Here is a tiny trained network, its code and every weight. The questions are about switching its units off for an input and a class, where a switched-off unit gives its printed mean instead of its output.

import numpy as np


def w(rows, s, z=0):
    codes = np.array(rows[::2]) - 128.0
    scale = np.full(codes.shape[1], s)
    scale[-1] = z or s
    return codes * scale


def f(y):
    return y / 2 * (1 + np.tanh(0.7978845608 * (y + 0.044715 * y**3)))


def log_softmax(a):
    a = a - a.max(-1, keepdims=True)
    return a - np.log(np.exp(a).sum(-1, keepdims=True))


def net(x, mask):
    res = np.array(x, float).reshape(1, 3) / 4 @ E
    y = f(res @ A[0][:, :-1].T + A[0][:, -1])
    res = res + np.where(mask, y, B[0][:, -1]) @ B[0][:, :-1]
    return log_softmax(res[-1] @ U[:, :-1].T + U[:, -1])


A, B = {}, {}
E = w([
[88,152,251,138,120],'x0',
[53,130,90,214,182],'x1',
[214,96,145,222,126],'x2',
],0.012)
A[0] = w([
[180,80,142,149,177,79],'N1',
[72,171,227,148,137,183],'N2',
[146,56,13,95,112,128],'N3',
[41,129,137,86,79,54],'N4',
[62,121,114,134,180,113],'N5',
[165,134,17,101,101,115],'N6',
[168,136,21,129,97,96],'N7',
[169,61,135,212,142,61],'N8',
[71,195,88,228,182,151],'N9',
[35,173,100,15,200,3],'N10',
[231,126,155,90,44,202],'N11',
[99,200,185,136,120,107],'N12',
[238,136,148,65,80,166],'N13',
[81,175,94,52,158,28],'N14',
[192,196,146,79,42,160],'N15',
[107,111,101,162,205,170],'N16',
[188,163,157,70,98,165],'N17',
[168,126,2,145,164,93],'N18',
[157,47,155,216,143,66],'N19',
[196,119,161,198,119,58],'N20',
[151,87,151,71,73,143],'N21',
[176,84,159,214,65,98],'N22',
[182,95,145,123,80,107],'N23',
[76,116,99,170,139,165],'N24',
[162,62,128,195,84,66],'N25',
[49,187,127,73,154,36],'N26',
[109,156,190,132,95,123],'N27',
[57,229,90,251,170,141],'N28',
[133,196,207,178,103,38],'N29',
[171,128,134,83,33,147],'N30',
[70,143,109,105,52,25],'N31',
[114,183,246,155,117,86],'N32',
[72,82,130,247,174,158],'N33',
],0.011,0.0018)
B[0] = w([
[168,204,109,83,137,165],'N1',
[107,80,202,164,204,237],'N2',
[161,64,205,157,186,233],'N3',
[177,166,124,79,129,192],'N4',
[109,145,84,152,76,183],'N5',
[164,48,214,158,227,221],'N6',
[129,63,255,99,202,213],'N7',
[159,156,44,63,118,202],'N8',
[103,80,86,210,88,236],'N9',
[161,192,46,27,121,248],'N10',
[92,115,99,134,60,237],'N11',
[134,111,176,115,177,190],'N12',
[58,86,106,169,94,235],'N13',
[195,168,65,56,106,200],'N14',
[45,93,101,216,86,215],'N15',
[52,96,133,158,108,187],'N16',
[61,93,65,148,40,202],'N17',
[153,89,205,124,182,236],'N18',
[157,188,97,53,86,205],'N19',
[178,219,56,78,142,198],'N20',
[134,69,83,145,61,189],'N21',
[206,201,64,56,167,208],'N22',
[122,117,51,164,114,175],'N23',
[106,137,128,182,91,182],'N24',
[167,195,113,66,106,186],'N25',
[165,172,82,73,154,209],'N26',
[153,77,162,146,152,184],'N27',
[62,86,103,215,55,251],'N28',
[186,92,197,116,235,196],'N29',
[92,84,102,194,74,202],'N30',
[161,210,115,74,145,161],'N31',
[188,38,213,158,204,234],'N32',
[109,115,81,176,75,241],'N33',
],0.0072,0.011)
U = w([
[32,103,42,175,10,253],'0',
[182,86,200,121,195,84],'1',
[206,234,15,40,91,68],'2',
],0.011,0.00036)

Each question gives the input, the list of numbers given to net, and the class t.
The units are the neurons (one row each of A and B). Each row of codes is followed by its name. A weight is (code - 128) times the scale printed after its matrix; where a second scale follows, it is the last column's (A, B and U).
mask holds one flag per neuron, in row order. A switched-off neuron (its flag False) gives its mean, the last column of its row in B, instead of its output. The means were averaged over made-up inputs and are rounded, as every weight is.
A unit's drop is (log p(t) with every unit on - log p(t) with that unit switched off) / (log p(t) with every unit on - log p(t) with every unit switched off).
The circuit of an input: a set's keep is (log p(t) with only the set's units on - log p(t) with every unit switched off) / (log p(t) with every unit on - log p(t) with every unit switched off). Starting from the 12 units with the biggest drops (on a tie, the unit counted first), units are removed one at a time, each time the one whose removal leaves the highest keep (on an exact tie, the one counted first), for as long as the keep stays at least 0.8.
units of the circuit, in order: the units of the circuit, biggest drop first
top k neurons: the k neurons with the biggest drops, biggest first
drop of u: that unit's drop, to one decimal
input [-7,-5,-6], class 1: units of the circuit, in order	(N6)
input [-2,-5,-5], class 0: top 3 neurons	(N15; N22; N30)
input [-5,3,5], class 1: top 3 neurons	(N18; N7; N10)
input [-4,-8,8], class 0: top 2 neurons	(N13; N15)
input [8,2,-8], class 1: top 4 neurons	(N2; N32; N12; N27)
input [-6,3,7], class 2: top 2 neurons	(N8; N19)
input [4,-4,4], class 0: top 2 neurons	(N11; N6)
input [-7,2,-8], class 2: top 4 neurons	(N10; N14; N32; N2)
input [-6,0,-6], class 1: top 3 neurons	(N6; N3; N7)
input [-5,4,3], class 1: top 2 neurons	(N18; N7)
input [8,7,-6], class 1: top 2 neurons	(N32; N2)
input [2,-1,3], class 2: drop of N7	0.1
input [-4,3,1], class 1: drop of N18	0.1
input [-4,7,8], class 2: units of the circuit, in order	(N22)
input [-4,-5,-5], class 0: drop of N13	0.3
